What can hang from each mark:
j_447: j_50 j_171 j_728
j_728: j_171 j_582
j_279: j_770
j_582: j_171 j_728
j_842: j_114 j_695 j_770
j_50: j_331 j_842
j_121: j_428 j_695 j_770
j_916: j_171 j_279
j_331: j_50 j_447 j_582
j_171: j_159 j_428 j_916
j_770: j_50 j_114 j_121 j_842
j_114: j_171 j_916
j_159: j_331 j_582
j_428: j_121 j_728
j_695: j_728

Each row was made from one small tree. The marks that hang from a mark follow it in brackets, in the order of their numbers. Every link used is in the known rows. Write each row's tree.
Each row is shifted at random along 8 fixed directions that mean nothing.
Known rows:
j_331[j_447 j_582[j_171[j_916]]]: [  71 -177 -373  125  325  164  -83 -214 -113  -22   65  367   70 -268
 -216 -227 -101  -72  250  -62   24 -462  -94 -249  -98   63  226   28
  -78  107  275   49  -69 -214  135  122   96 -145 -300  352 -276 -220
 -273  -33  190 -252 -316  353   90  426 -285  254  364   97 -119 -337
  472]
j_279[j_770[j_842[j_695[j_728]]]]: [-251  355  135 -171 -124 -156   78 -223  245  -36   54  142 -411   60
   57   14   38  -43   50  191 -137 -126 -262  228  142   90 -248 -113
   84 -311 -223  -33 -183   37  -95  168  -70 -440 -238  128  -15  -86
  -53   53  277   18  111  230   29 -332  147   93 -179  136 -110  178
   30]
j_842[j_114[j_916] j_695 j_770[j_50]]: [ 162 -226 -208  200   88  -40  -41  280  -71  253   52  -34  217 -285
   70  217   72  -88 -244  -25  -71  228  -39 -284 -241  -60  152   69
  -47  132   43    0  183   31   85  -96   22   37  -18 -254  597  105
  -36 -365 -338   59 -116 -346  125  170  131  -47   88 -170  174 -148
  -11]
j_171[j_159[j_331[j_582]] j_428 j_916]: [  49   -8  299  -83   27   99  182 -179   65  -11  108  102  137 -152
 -135  -71  -31  132  110 -107   55 -123  -47  -32   -7   83  -55  158
 -139   83  324    5   -3   91  151  -92  -12 -165  -57   85 -200   58
  -77    1   46  -87   12  229   23  240 -291   61   98   57 -272  -42
  233]
j_695[j_728[j_171 j_582]]: [ -76  161  108   77 -362  -15   14   13  262 -154 -175 -298 -151  256
  211  450   22   82   23  -78 -237  306   93  109   80   81 -342  -37
  -56   19 -300  -82   12  -14  -94 -241   35  265  172 -135  170  -74
  341  143  -41  -21  259  -83    6 -344  138 -215 -150 -109   72  103
 -141]
j_279[j_770[j_50[j_331 j_842] j_121[j_695]]]: [-147  139 -106 -305  105   99   47 -169  -76  -53   -3  347 -143  -86
  139  -86 -175   71   62  -93 -117  -34  -36  285 -119   12   25  -70
 -176 -142   61  181 -245   61  126  -31   45   70 -262  437  147   79
  185   54   68  121  -35  319  -21  -37    3  115 -212 -148 -158  -89
   30]
j_121[j_695[j_728[j_582]] j_770[j_50]]: [-211 -183 -261 -106  194 -191 -117   72 -128  199 -120 -207  -41   60
 -113  -42  245   11 -213   55  -32 -123   52   12   86   81  167 -367
  106   39 -174  -55  -73  -83 -131  194  161  130 -158  100  -38  -78
 -206  192   91  146   -3 -301   23  -70  176   34   66   66  167 -161
   40]
j_331[j_50[j_842] j_447 j_582[j_171[j_159 j_916] j_728]]: [ 294  -40 -202  183  129  159  -54 -139  -12  -18   84  139   99 -133
 -173 -107 -296  -25  424   17  126 -177   94 -205 -134  -58   47  282
 -162   30  283  130   13 -178  195   11   28 -128  155  -29 -232  -98
   99  -45  131 -177 -289  388  151  319 -408   91  408   -6 -347 -162
  428]
j_842[j_695 j_770[j_114[j_916]]]: [-168  422  -40 -146  340 -237   66  -56 -298   73 -192 -206 -371  269
 -231  -17   34   27  122  171 -210  143 -192  355   -4   31  -73 -212
  -38 -244  -11  -46   18  -79  -84  -10  -24  268  100 -329  -66  -66
  319  230  -84  212  -41  -76   15 -438   63 -208 -187 -260  -56   40
 -186]
j_50[j_331[j_447 j_582[j_171[j_428 j_916] j_728]] j_842]: [ -55  -13  296 -121 -198  278   49  161  130 -107  100 -188   13  302
  205 -258  192   35 -202   30  459  111  165  274  191 -263 -112  158
  263   67  -65  -31   74  178   59   42 -136  -63  214 -137 -100   11
  106   11  131 -179  185 -204 -285 -139   72  -61  -28  149  282  348
 -127]
j_447[j_50 j_171[j_159 j_428] j_728]: [ 193 -117 -177    4  216  239  -75  -43 -160 -266  -65  211 -148 -134
 -123  -73 -216  -93   12   -4 -191 -179  -24 -309   25   26  163  -76
 -188   57  166   50  -65  -90 -192 -236  -53  -24   33  251 -325    0
   -1   31 -130 -197 -301  236   15  206 -351   -7  -13  -84 -184 -109
  119]
j_114[j_171[j_159[j_331[j_50] j_582] j_428] j_916]: [-381  477  493 -176   85 -225  308 -465  -58   10  126   84 -257    5
 -361 -369   -4  182  172   11  -12 -301 -351  397  361  449 -317 -183
  -15 -254  184 -271   21  -55   49   54  208  -81 -216    1 -269  -29
   18  177  133 -207  402  397 -178 -180 -188 -110    7  130 -316  -93
  -31]
j_171[j_159 j_428[j_121[j_695 j_770[j_114]]] j_916[j_279]]: [-308  189  557 -120 -586  -37   72  -30  157 -165  144   29 -135  237
   66 -189   53   88 -261  155  234   74   42  328  466 -230 -251 -193
  265 -105 -136  -57 -218  101 -226  352  -83  -24   64 -132 -252  157
 -223  118  220   34  590 -327 -262 -320  514   98 -291  320  124  373
 -447]
j_695[j_728[j_171[j_159 j_916]]]: [-299   56  326 -271 -121  137  179 -359  244  123   55   -8   10 -141
  -46 -160  -25  106  116 -117   -1 -258  -56  234   89  254 -289   81
 -141   21  235   48 -180  -85  129   26  154 -348 -378  459 -209   -3
  -60  121  186 -125  126  369   26   98 -100   86  131  167 -309 -204
  230]
j_428[j_728[j_171[j_916]]]: [  14  -72  -58  134 -222  201  -66 -113   55 -172  -98  -80  101  -55
   72  116 -149   47  154 -172  127   73  223 -105  -48 -109  -37  157
 -136  226  159  156  -84  -88   54  -40  -81  213  -28  194 -260  -11
 -105   64  121   50  -49   13    7  214  -85  149    9    1  -40 -101
  183]
j_171[j_428 j_916[j_279[j_770[j_842[j_695]]]]]: [ 351  321  122  -75  157 -258    9 -175 -115   61   10   11  -45   78
 -300  -86 -146    5  451  130   96   -7   -2  -87  -98 -215   64  188
   96 -310  131    1  202  148   -9  158 -299 -158  279 -330 -440   41
 -155  -56  252  276 -342  104  216   55 -390   40   32  -37 -323  142
  101]
j_842[j_114[j_171[j_159] j_916] j_695[j_728]]: [ -42  156  -83  128  152 -228   12  -84  -88  113  -38 -108 -407  -99
 -334   -2   78  -40  103  183 -223 -258 -419   16  160  373 -145 -117
 -178 -198  170  -91  -46 -244  -20  -68   81 -353  -58 -215 -144 -194
  -21   50  -58 -169  -90  228  250 -144  -85  103  148   -5 -269  -98
   87]
j_114[j_171[j_159[j_582]] j_916[j_279[j_770[j_842[j_695]]]]]: [-223  134  -16  -95  145  -73  265 -320 -161 -201  125  675 -365 -210
  -38 -138   18  108  -76  -33 -361 -470 -421  360  280  448  -10 -295
  -93 -331   -1 -238 -274  -37  -22 -116  339  -91 -455  369   56  -58
  192   60   40 -288  182  639  -73 -270    9  149 -128   31 -129 -238
   27]
j_171[j_159[j_331[j_50]] j_428 j_916[j_279]]: [-255   74  473  -66 -156  -84   61  139 -116 -153  121 -153  -21  405
  -27 -285  152  127 -367   70  323   49   -4  262  465 -137  -65 -317
  423 -100 -189 -262   90  120 -269  319  -36  264  176 -265 -183   80
 -195   32    8 -132  541 -497 -465 -310  332  -91 -201  292  459  278
 -433]
j_695[j_728[j_171[j_159[j_331[j_50]] j_916[j_279]] j_582]]: [ -79   44   19   57  -27   57   77 -196   40 -221  -38  117 -250   -3
  -12  120  -30   55   84  -93 -288 -268 -134  108  156  319  -93 -122
 -182 -139   45  -65 -187  -64  -40 -140  187  -40 -102  262 -196 -107
  150  182   50 -239   68  420   20 -119 -189   94   56   50 -199 -191
  231]
j_50[j_331 j_842[j_695 j_770[j_114 j_121]]]: [ 212  401 -165  146   63 -362 -218  -82  -99  135   24 -184 -207   -2
 -292 -136 -141 -110  436  202  211   36 -192 -215   29 -104  -22  -70
  -95 -213   51  142  153 -178   35  409 -329  -83  175 -334 -219 -103
 -454 -238  205  128 -240 -210  169  111  -74  209  -21   27 -243  116
  107]
j_916[j_279[j_770[j_50[j_331[j_582]] j_114 j_121]]]: [ 123  223  166   59  141 -505  -69   75   59  415  146   21  -94 -107
 -324  -56   82  -38  149  101 -319 -260 -519 -231  126  425 -180 -239
  -46 -478 -207 -144  301 -152  -31  201  173 -324    2 -313  509 -140
  -38 -317 -223 -337   79   41  169  -45  -35 -107   80  116 -254 -169
 -152]
j_582[j_171[j_159 j_428[j_121] j_916]]: [ 351  -10 -302  274  235  -15 -124  -64 -369 -129  -57 -101   42    9
 -330  -73 -236  102  344   11  -34   -7   60 -291  -27  -60   67  -45
 -240   95  294   89    3 -349    2   60  -53  439  233 -228 -367 -109
  -67   25 -124  -47 -217  -33   61  218 -213  113  134  -84 -125 -163
  157]
j_582[j_171[j_428] j_728]: [ 144  -92 -143    3  202  201    3  -20   78   -9  -76  -46   -8 -139
  -31   67  -64  -20  114  -25 -268 -116  -57 -168 -267  176  -80  174
 -257  127  214   86   35 -128  137 -278   51 -189  -88  139   35 -153
  200   97  -68 -185 -261  344  142  179 -359  -15  135  -96 -252 -143
  354]
j_331[j_50[j_842] j_447[j_171[j_159 j_916] j_728] j_582]: [-136   42  282  -95 -338  415  140 -162  310 -346  218  520 -233  -78
  198 -124 -161  -59 -120    3   61 -250  -61  161  286  -54 -121  163
   42 -150   -2  -20 -280  134  -47 -100   46 -448  -78  380 -108   75
  182   17  164 -411  228  455 -170  -97   -1   35  -26  173 -103  141
   39]
j_121[j_428 j_695[j_728[j_582]] j_770[j_50]]: [  45 -199 -306   -6 -193   50  -77  -95   92  -34 -142  159  202 -288
  126  269 -147    8  -32 -135  -40  146  363 -217 -197  -32  176   15
 -137  354   40  149 -172   37   28  -81   54  176 -187  280   20   88
  -99  181  253  328  -13   56  178  359  -56  153   -5  -60 -196 -145
  253]
j_770[j_114[j_916[j_171[j_428] j_279]]]: [ -40   67  328 -249   22   36  173   81   59   39  -25    8   12  101
   20  -27   91  -30 -124  -38 -145  -24 -121  229    0  104  -42  143
  163 -116  -23 -158  156  210    7 -227   58 -203   60  -31   94   33
  287   60 -119  -80   93  110  -32 -186  -17 -217  -69  -66   15  101
 -273]
j_770[j_50 j_114[j_916[j_279]] j_121[j_695] j_842]: [ 237  -82 -387  124  239 -323 -146  216 -145  210   46  244  -92 -143
 -155    5   81 -204   41  191 -268 -259 -286 -159  -89  224  268  -35
   16 -371 -110  -49   44  -47 -106  -50  108 -245   41  -16  254  -62
  -15  -56 -225  -10 -216   98  252 -101  188  103   98   51   44  -95
 -153]
j_279[j_770[j_114 j_842]]: [ -84   41 -119  -30   11  -97  -31  -45  145   -5  139  248 -224  -26
   42  -58   85 -162  -64  249   -4 -298 -282  -40  118   54   46  -95
  177 -169 -205  -18  -92   -2  -73  256 -115 -553 -184  167   24 -134
 -266 -155  139 -126  -24   54    7  -67  206  205    1  241   84  102
   40]
j_331[j_50[j_842[j_770[j_114]]] j_447[j_728[j_171]] j_582]: [-126  -67 -261   78  -48   43  -59 -161 -167  -22   -3   70  323   30
   15 -228 -235  -10   55 -102  374  110  376  -45   88 -187  227 -152
   78  266 -175   18   14 -246  -18  238   86  676  -42   21  -54   22
  -44  -99  146   94  124 -228 -265  286   66  -95   34  -24  174 -195
  -20]
j_695[j_728[j_171[j_159 j_916[j_279]] j_582]]: [ 314   52  144  264 -241 -288  -81  124   -6   99 -149 -570  201  269
 -147  320  -17  160  271  -88   40  372  245 -178  122  -44 -204  -20
  -14   36 -157  -96  309 -109  -97  -23  -24  490  549 -629  -55   -7
  102  -74 -122   84   78 -400  144  -74  -53 -223   96  -76  -21   -2
 -182]
j_842[j_695 j_770[j_50 j_114]]: [-254 -212 -381  132 -100   66 -151  112 -222  -37  -64  103  342  -40
  310   37  -90    7 -361 -126  230  404  298  -24 -152 -259  255 -290
   82  450 -228   49  -71 -116 -117  140   30  853 -208   56  382  126
 -152 -139 -101  277  208 -599 -281  160  548   19 -257 -100  596 -153
 -239]
j_582[j_171[j_159[j_331[j_50]] j_916] j_728]: [  12  -68  245 -170  557  -87  190   17  -15  460   82 -290   -6 -163
 -387 -215  180   91  128   10 -324 -395 -397   27  -80  520 -210   93
 -260 -192  358  -23  173 -134  253 -153  320 -555 -123    7  183 -108
  253   -6 -310 -376 -191  406  191   45 -471 -202  388   10 -438 -337
  344]
j_695[j_728[j_582[j_171[j_159[j_331] j_916]]]]: [ -33  389  450  -90 -141  -67  109   -5  153  -25 -212 -559 -176  469
   14  270   98  126  266   39   -9  410  119  365  -14  -97 -404  167
    1  -83  -35   -4  100  192   -6 -205 -156   27  476 -458 -240   33
  463  295    0  214   58  -28   92 -466 -111 -335  -53 -179 -164  322
 -169]
j_770[j_50[j_331[j_582] j_842[j_695]] j_114[j_916[j_279]]]: [  85  241  -88 -146  346 -198  -15   -9 -253  161  -55  109 -172  -13
 -214 -127  -55    7  242  -17 -148 -110 -272  145  -77  204  101  -11
  -97 -332  102   -5  141   29   84 -126   96   47   66  -80   60  -52
  255   24  -52   -4 -194  265  130  -79 -208  -46  -10 -183 -246 -117
  -56]
j_582[j_171[j_159[j_331] j_428[j_121[j_695]]] j_728]: [-165  -58  338  -32  -13  -65   25  367   97   36  -16 -567 -270  410
    9  -22  450   -3 -372  224  -51   40 -146  207  208    2 -216 -122
  197  -66 -177 -121   30   89 -126    7  -67 -273  244 -334  -26  -60
   16  157 -197  -81  137 -351 -125 -511  201 -179  -83  126  291  411
 -276]
j_50[j_331[j_582[j_171 j_728]] j_842[j_695 j_770]]: [-100  412  102  116 -280  -95  -66   44   89 -194  -16 -224 -340  237
  110   22  -34   67   31   94   89  296  -94  185  202  -89 -361 -173
  -52  -92 -245    3   10 -111  -27  142 -112  251  204 -362  136  -92
  145  -28  128 -146  294 -206 -157 -342  152  -38 -274  -24   34  256
  -44]
j_770[j_50[j_331] j_121 j_842[j_114 j_695]]: [-111  216 -138 -124    0  -49 -165 -100  -37  148  -47   -3  156   22
  156 -141 -176 -147  267   32  382  285  202  142 -368 -358  174  200
   70   51   53  261  -21  124   90  180 -310  113  -48  166 -143  192
 -268  -50  200  603 -259 -138   46  129  137   91  -98 -134   46  122
  -52]
j_114[j_171[j_159 j_428[j_121]]]: [  61 -306 -312  -12  313  309   26 -223  -77 -182   80  431 -182 -352
 -105 -113  -16 -103  -48  -23 -220 -633 -241 -197  -81  225  263   69
 -219   34  409   38 -287  -99  103  -95   25 -450 -399  665 -390 -139
 -345   75   28 -231 -377  547   94  312 -304  418  202   66 -143 -231
  447]
j_916[j_171[j_159 j_428] j_279[j_770[j_50 j_121]]]: [   9  176  487 -329  290 -367  105   61  -73  366  140 -211   -3  241
 -266 -327  184   24  -82  136  -63 -216 -242  167  172  136  -55 -149
  301 -455 -195 -308  289  111  -97  256   45 -315  153 -245   57   74
  -29 -121 -171  -45   58 -145  -80 -294  -36 -300   32   89   21   65
 -336]
j_842[j_114[j_171[j_159 j_428] j_916] j_695[j_728]]: [ -64 -258  -96  147 -463  476  -20 -101  139 -306  -58  178  166 -146
  361  147 -109 -158 -152  -72  494  226  413   25 -220 -413  199  373
   66  574  273  194 -264  196   63 -130 -335  -98  -43  200 -489  162
 -333   38  282  371 -171   17   47  335   59  377   36  -25  144  202
  100]
j_279[j_770[j_50 j_121[j_428]]]: [-174 -188 -295 -146  269  -12   28  -73 -225  162   51  313  262 -227
   28 -180  -51   70 -201 -131 -146  -96   43  -30  -55  192  193 -325
  -58   95  -71   -3 -100 -203    0  113  299  413 -499  409  444   39
  -12  -71 -172   18  168  -28 -199  227  205   -1  -90    1  154 -394
  -37]
j_582[j_171[j_159[j_331] j_428[j_121] j_916[j_279]] j_728]: [-117   47  154   88   59   61   65   50  -81 -225   69   -8 -337  103
  -82 -208  172   68 -170  106 -271 -298 -319  140  329  293 -227 -279
 -115 -203   43  -97 -173 -193 -127  -11  176  -74  -93    1  -96 -168
  141  179 -146 -477  245  186 -208 -292   36   77 -104  209   -9    4
   -2]
j_279[j_770[j_121 j_842[j_695]]]: [ 245 -156 -628   58  473  -97  -66  -94 -263   80  -25  336   40 -274
 -102   48 -110  -85  218   -1 -259 -201  -78 -256 -304   52  373  -55
 -212  -59   65  137 -112 -161   74    8   16   63 -256  284   81  -80
 -129 -135  -59  185 -517  243  234  240 -147  212   62 -172  -85 -286
  317]
j_121[j_428 j_770[j_50[j_331] j_842]]: [ 331  -13 -167 -183  308  -74   16  118   25   30   25  160 -261 -187
  -34  127   64  -86  -96  148 -313 -224 -257 -162 -102  214  152  154
 -103 -268   83   -8   22  200   66 -175  -58 -595   30  129  214  -24
  173   81  -61 -120 -214  327  223  -24 -268   33    5  -37 -243   71
  229]
j_159[j_582[j_171[j_428] j_728]]: [ 386  -38 -264  200  218   55 -211   45  -16  -40 -194 -298   87   99
 -131  162  -20 -149  379   87  164   69  216 -370 -407 -290  209  341
   46  191  184  107  240  104   65  -53 -377 -192  354 -268 -556 -114
 -200   99  214  274 -644  -43  270  260 -494   39  260 -121 -155  156
  351]
j_121[j_428 j_695[j_728[j_171 j_582]] j_770[j_50 j_114]]: [ 175 -237 -349   59   59 -182  -41  208   80   59  -87    1 -310 -134
   -3  384  214  -70 -323  159 -540 -213 -186 -172   44  440  123 -114
 -156 -105 -193 -123 -108   -9  -97 -327  211 -371   42  -20  354 -110
  285  188 -175 -136  -26  132  294 -163    5  -33   55  -13 -104  -78
   90]
j_159[j_331[j_50 j_447] j_582[j_171 j_728]]: [-173  -55 -175  127  233    5   50  -71 -179    0 -111    2  286  -58
   11  -37  -61  132   79 -242  -90  116  118    0 -126  176   27 -166
 -123  276  -18  -45  106 -163  101 -171  318  606 -246  -18  279  -76
  302   66  -69  -55  110   93 -151  159 -152 -268    7 -170   35 -295
   73]

Which tree is each row?
[ -87  161   84 -138  -13 -222    6 -146    1  154   45  192  134    7
   35 -138  -73  -40  106   29  147  -20  -13  117  -59   -9   46    6
  204 -134 -186  -62  130   89  -19  178  -24  -52  -67   13   79   75
  -57 -133  112  155   40   64   -8   26   66  -60  -33   31   22  -30
 -215]  j_916[j_279[j_770[j_50 j_114[j_171] j_842]]]
[-232   53  239   90 -320  107   30 -156   98   40   46  -89  373   63
   28 -201 -161  168  170 -133  371  235  304  128  107 -131 -295  -37
   10  357   10   52    0 -243   70  172  131  490  -50 -102  -10   17
   46  -15  132  -57  374 -126 -205  166  153 -104   78  104   16 -108
  -59]  j_331[j_447 j_582[j_171[j_159 j_916] j_728]]
[  52 -160   -2  -62  281  111   85   26   30  116  -21   17  -88 -151
  -78   52  181   42   12 -129 -448 -352 -219  -36  -49  350  -29   46
 -205 -177  143  -47   23  -48  101 -276  294 -238 -219  301  120 -122
  233   67 -164 -293 -201  343  118  -28 -273  -42  170  -48 -207 -310
  276]  j_428[j_728[j_582[j_171[j_916[j_279]]]]]
[-383  -84   51 -104 -210  164   69  -43  161  -99   46  180 -115  -61
  228  -16  154  -62 -350   11  -77 -123 -106  188  130   48  -72 -102
   61   54 -107   12 -266    5  -27   75   95 -160 -356  356  149  -10
  -84   81    9 -107  294    3 -161 -128  395   97 -153  109  218   38
 -157]  j_428[j_121[j_770[j_114[j_171]]]]
[  -7 -201 -140  -79  497    5  -84  170 -151  278  -42 -199   80  -78
 -206 -203  145  -34  -23  -85 -160 -200 -170 -172 -109  229   70 -138
  -70   31   79    2  230 -155   69  -42  211    0 -120  124  187 -141
   -9  -93 -238 -268 -239  -19   15  181 -264 -138  238  -62   -9 -310
  170]  j_447[j_50[j_331[j_582[j_171 j_728]]]]
[-241 -230   98 -116 -207  548   82    4  196 -326  100  335  -69  -32
  391    4    1   -2 -326  -69   67 -117   15  256   -5 -136  -46  129
   55  202  131   76 -333  151   48  -84  -13 -290 -227  556  -49   49
   20   72   41 -229  127  178 -187  -63  235  207  -32  131  248   78
   84]  j_582[j_171[j_159 j_916]]
[ -59   -5 -178  -88  117  -59  -22  149   44  106   93  198 -153   23
  255   84  137 -174 -230  215 -126    3 -147  128 -172  -98  158   24
  144 -256 -254    2 -109  177  -55    7  -91 -338  -88   83  383   91
   71 -136 -149  187 -134  -64   31 -285  338   -9 -112  -57  266  150
 -156]  j_279[j_770[j_50 j_121 j_842[j_114 j_695]]]
[ 170 -159  144  327 -484   91  -53  110  297  -49   63 -209  322  -68
  166  251   59    6   -8 -112  160  249  249 -335  -28 -167 -136  240
   45  240  -54   10  141   65   28  -44 -112   67  145 -215   87   63
 -214 -185   10   -2  126 -323   -4  206   60   19   40  123  115  104
   10]  j_159[j_582[j_728[j_171[j_428[j_121] j_916]]]]
[ -37 -458    7  -65  -73  513  131  190  104 -139  168  154  211  -12
  334  -82   81   40 -462  -77  120  -67  201  143  -38  -74  108  209
   65  212   18  -25 -142   85   95 -213  188  -39   -5  273  211   98
  295    8 -159 -281  139   32 -265   28  107  -17  129   67  320   -6
  110]  j_331[j_50[j_842] j_582[j_171[j_159 j_428 j_916] j_728]]
[  13   89  328 -233  177  -75  170 -143  -41  192   96  198  129  -90
 -118  -72  -17  170  124 -103 -109 -138  -96  123  -31   92  -38   28
    2 -241  140  -86   90  184   79   -7  137 -163  -88   26   60  139
  156  -68  -17   -3  -11  213   54    5 -195 -111   64  -30 -279 -169
   -6]  j_171[j_159[j_582] j_916[j_279[j_770[j_50]]]]
[ -75  201   18  146 -151 -165 -203  -11   11 -235  -47 -237 -389  230
 -214 -125   45 -115   38  195   51 -188 -137 -126  311  -89  -43 -184
  186 -159 -125  -75  -80 -129 -234  341 -230 -120  109  -84 -594 -182
 -522  161  269  -11   42 -240  -78 -188   94  215 -114  227   88  267
  -34]  j_916[j_171[j_428[j_121[j_695] j_728]]]
[-264  339  361 -218    9 -124  256 -103  -37   68   47  -58 -139  109
  -11  -61  -39  133  -14   18  -29  186 -144  443  119   90 -224  -71
  -43 -147   18  -49   -6   83   71  -36   85   92    0 -160  192  132
  317   18  -84   73  294   45 -132 -316  104 -228 -185 -121 -110   97
 -211]  j_171[j_159[j_331[j_50[j_842[j_695 j_770[j_114[j_916]]]]]]]
[ -25    8  262   29 -176 -114  -69  336  198  142  -23 -468 -151  204
   66  226  326  -48 -279  130 -113  166  -52  -67  122  -92 -201   11
  142 -208 -236  -37   84  119 -137   78  -64 -203  208 -310  257   25
   27   57 -211   22  154 -438  -20 -385  294 -175 -108   55  207  279
 -312]  j_428[j_121[j_770[j_50]] j_728]
[-126  283  350    7 -108   27   49  -81   73 -176   22  -85 -281  194
  -87 -111  -26   52  133  105   87  -27 -153  186  267    1 -316  -57
    3  -96   77   -8  -53   -8  -54   60 -105 -192  128 -155 -279  -73
   85  107   83 -217  167  138  -82 -228  -48  -42  -63  138 -135  195
  -63]  j_582[j_171[j_159[j_331[j_447[j_728]]] j_916]]
[ -13 -109 -295  286 -123  229 -111 -260  -66 -385  -72  331  131 -192
   19   -9 -243  -48  247 -210  239  -90  204 -257    6 -117  201  -35
 -138  372  165  168 -185 -124   30   49 -100  335 -189  314 -451 -112
 -314   24  316  -28 -105  230  -46  485 -241  316   22   69  -73 -172
  353]  j_159[j_331[j_447[j_728[j_171[j_916]]] j_582]]
[-105  345   94 -218  122  -74   53 -142   99   68   11   13 -338   52
  -58  -11 -123  -76  179  140  -92  -84 -247  219 -117    2  -81  233
   44 -350   77  -21   63  147  112  -51 -101 -463   27    3  -67    4
   97   17  154   85 -149  267  135 -209 -164 -103   31 -154 -228  158
   61]  j_331[j_50[j_842[j_114[j_171] j_695]]]
[ 225 -482 -475  402  -74 -198 -316  128  -75  259   33  -74  403 -528
 -211   27  -10  -43  -22 -169   80  -93   71 -791   -9   91  205 -230
 -201  366   91  186   31 -364   45  351  120  195 -270   56  206 -100
 -780 -331   -6  -54 -103 -357  218  727   31  410  222  184  -14 -407
  274]  j_428[j_121[j_695[j_728] j_770[j_50[j_331]]]]
[ -22  335  292 -184  -25   83  -35 -107  -18 -290  -31 -126 -279  413
  -48 -222  -81  -95  163  224  441   81  145  148  187 -430   26   46
  289  -97   55   27   30  282 -176  176 -494 -190  343 -144 -833   54
 -221  170  368  237 -136  -72 -170 -153 -188   -8 -133   97  -45  543
 -138]  j_171[j_159[j_331[j_447[j_50[j_842] j_728]]] j_428]
[  63  245  -11  120 -389  -89 -117 -136  227 -111 -119   40  -76 -128
  -31  256 -289  -25  323  -15 -109  195  118 -190  -89  -49 -177  111
 -207   33   67  190 -110  -84  -19  -15 -139   43  -17   52 -124   11
 -137  163  242  261   59  116  197  113   -6  130 -171  -17 -377  127
   60]  j_770[j_121[j_428[j_728] j_695]]
[  60   47 -304  268 -142 -340 -223  223  -10  110  -33 -201   34  176
  125  210  103  -78  -40  123   -7  312   93 -116   -6  -51   27 -191
  124 -121 -486  -91   68 -109 -253   81   -9  446  178 -275  348    5
  -64  -65 -160  234  115 -495  -13 -280  524  -77 -135   19  448   87
 -309]  j_770[j_50 j_121 j_842[j_695[j_728[j_582]]]]
[ 107    9   37 -198   90 -212  109   -8   -9  144   57  137   91 -134
 -119 -173   71 -102  -51  104    9 -189  -73    1   99  132  171   71
  190 -104  -45 -110  101  104   15  107   44 -370  -67   45    3   33
  -58   -1  120   20   50  102   62   70  -29  -18   42  117 -131   30
  -27]  j_121[j_428 j_770[j_114[j_916[j_171 j_279]] j_842]]
[ 149   15 -138 -250  298  111   64   57  -32   53  -18  178  -87   17
  160  155  -14  -33    9   18 -261   10  -35  120 -299  -58  114  181
  -68 -269   -9   80  -35  212   97 -212  -35 -200   28  164  287   75
  403    3 -190  125 -280  238   99 -165  -72 -103  -55 -248  -40   28
  -23]  j_279[j_770[j_50[j_842] j_121]]
